Below is a small trained network, with its code and all its weights. Each question gives an input and a target symbol and asks what happens when units are switched off, that is, made to give their printed mean instead of their output.

import numpy as np


def w(rows, s, z=0):
    codes = np.array(rows[::2]) - 128.0
    scale = np.full(codes.shape[1], s)
    scale[-1] = z or s
    return codes * scale


def f(y):
    return np.maximum(y, 0)


def softmax(a):
    e = np.exp(a - a.max(-1, keepdims=True))
    return e / e.sum(-1, keepdims=True)


def log_softmax(a):
    a = a - a.max(-1, keepdims=True)
    return a - np.log(np.exp(a).sum(-1, keepdims=True))


def net(x, mask):
    ids = ['ΓΛΨαβδεζθμξπστφω'.index(c) for c in x.split()]
    T = len(ids)
    res = E[ids] + P[:T]
    r = res
    for j in range(2):
        rows = slice(3 * j, 3 * j + 3)
        q, k, v = (r @ M[0][rows].T for M in (Q, K, V))
        z = softmax(np.where(np.tri(T) > 0, q @ k.T / 3**0.5, -1e9)) @ v
        o = O[0][rows]
        res = res + np.where(mask[j], z, o[:, -1]) @ o[:, :-1]
    y = f(res @ A[0][:, :-1].T + A[0][:, -1])
    res = res + np.where(mask[2:6], y, B[0][:, -1]) @ B[0][:, :-1]
    return log_softmax(res[-1] @ U[:, :-1].T + U[:, -1])


Q, K, V, O, A, B = {}, {}, {}, {}, {}, {}
E = w([
[103,125,120],'Γ',
[116,106,121],'Λ',
[92,66,94],'Ψ',
[159,142,166],'α',
[77,69,139],'β',
[145,129,252],'δ',
[83,57,94],'ε',
[148,73,196],'ζ',
[209,55,128],'θ',
[94,137,175],'μ',
[86,96,103],'ξ',
[112,148,103],'π',
[93,122,160],'σ',
[156,110,225],'τ',
[110,124,106],'φ',
[109,163,159],'ω',
],0.018)
P = w([
[61,109,102],'0',
[203,183,107],'1',
[45,86,118],'2',
[219,178,116],'3',
[36,69,129],'4',
[227,174,128],'5',
[24,49,142],'6',
[245,174,145],'7',
[14,37,156],'8',
[255,169,158],'9',
[2,22,175],'10',
[224,184,117],'11',
],0.0083)
Q[0] = w([
[237,204,91],'h0',
[212,168,39],'h0',
[98,30,167],'h0',
[112,130,134],'h1',
[90,148,235],'h1',
[7,143,197],'h1',
],0.017)
K[0] = w([
[75,198,80],'h0',
[82,175,44],'h0',
[144,53,176],'h0',
[132,122,150],'h1',
[96,193,192],'h1',
[147,99,254],'h1',
],0.021)
V[0] = w([
[181,5,172],'h0',
[207,59,80],'h0',
[98,202,197],'h0',
[155,106,145],'h1',
[108,148,198],'h1',
[113,136,103],'h1',
],0.012)
O[0] = w([
[144,3,82,253],'h0',
[128,100,34,103],'h0',
[163,187,225,173],'h0',
[142,156,164,155],'h1',
[108,158,208,223],'h1',
[118,98,94,93],'h1',
],0.012,0.0063)
A[0] = w([
[220,132,88,102],'n0',
[6,152,113,5],'n1',
[209,112,130,25],'n2',
[134,98,151,1],'n3',
],0.016,0.005)
B[0] = w([
[134,204,162,227],'n0',
[250,239,179,193],'n1',
[178,101,140,209],'n2',
[95,182,69,253],'n3',
],0.02,0.0045)
U = w([
[178,87,60,186],'Γ',
[141,174,87,137],'Λ',
[161,79,162,97],'Ψ',
[217,145,114,1],'α',
[212,78,125,77],'β',
[24,127,191,155],'δ',
[114,189,134,71],'ε',
[86,93,157,236],'ζ',
[118,210,72,129],'θ',
[108,220,73,113],'μ',
[157,169,124,83],'ξ',
[160,139,80,148],'π',
[117,168,92,163],'σ',
[119,151,87,176],'τ',
[165,115,184,35],'φ',
[107,1,145,181],'ω',
],0.008,0.0075)

Each question gives the input, a string of symbols that net reads in full, and the target symbol t.
The units are the heads (3 rows each of Q, K, V and O) and the neurons (one row each of A and B). Each row of codes is followed by its name. A weight is (code - 128) times the scale printed after its matrix; where a second scale follows, it is the last column's (O, A, B and U).
mask holds one flag per unit, heads first, then neurons. A switched-off unit (its flag False) gives its mean, the last column of its rows in O or B, instead of its output. The means were averaged over made-up inputs and are rounded, as every weight is.
A unit's drop is (log p(t) with every unit on - log p(t) with that unit switched off) / (log p(t) with every unit on - log p(t) with every unit switched off).
The circuit of an input: a set's keep is (log p(t) with only the set's units on - log p(t) with every unit switched off) / (log p(t) with every unit on - log p(t) with every unit switched off). Starting from all 6 units, units are removed one at a time, each time the one whose removal leaves the highest keep (on an exact tie, the one counted first), for as long as the keep stays at least 0.8.
units of the circuit, in order: the units of the circuit, biggest drop first
unit that matters most: the unit with the biggest drop
k most important neurons: the k neurons with the biggest drops, biggest first
drop when u is switched off: that unit's drop, to one decimal
input τ Λ μ μ ζ μ ε α σ Λ Γ, target ω: units of the circuit, in order -> [h0]
input θ α Λ τ α σ τ δ Ψ δ Γ, target δ: units of the circuit, in order -> [h0 h1 n1]
input δ φ Ψ ξ φ μ, target δ: units of the circuit, in order -> [h1 n1 n2]
input π Ψ φ α Γ ω φ Ψ ζ Ψ ξ, target ω: 2 most important neurons -> [n0 n1]
input ε β α θ α Γ θ α μ Γ σ, target Γ: units of the circuit, in order -> [h0 n1]
input δ ξ σ ξ α, target δ: units of the circuit, in order -> [h1 h0 n1]
input ζ σ Γ δ θ δ σ ε, target Γ: 2 most important neurons -> [n2 n1]
input ζ τ α π Ψ δ β π σ α Λ, target δ: 3 most important neurons -> [n1 n2 n3]
input σ θ ζ, target ω: 2 most important neurons -> [n1 n0]
input σ φ α δ φ μ δ β δ, target δ: units of the circuit, in order -> [h1 n3 n1]
input ζ ξ δ μ, target δ: units of the circuit, in order -> [h1 n1 h0]
input α δ δ δ σ α φ, target δ: 2 most important neurons -> [n1 n2]
input ξ ξ ζ δ ω ξ φ ζ μ, target ω: drop when n2 is switched off -> -0.1
input τ μ σ δ σ δ π, target δ: drop when n1 is switched off -> 0.2
input μ ζ β, target ω: drop when h0 is switched off -> 2.0
input ζ μ ε, target ω: drop when h0 is switched off -> 1.8
input φ τ Γ δ μ ξ ξ, target δ: unit that matters most -> h0
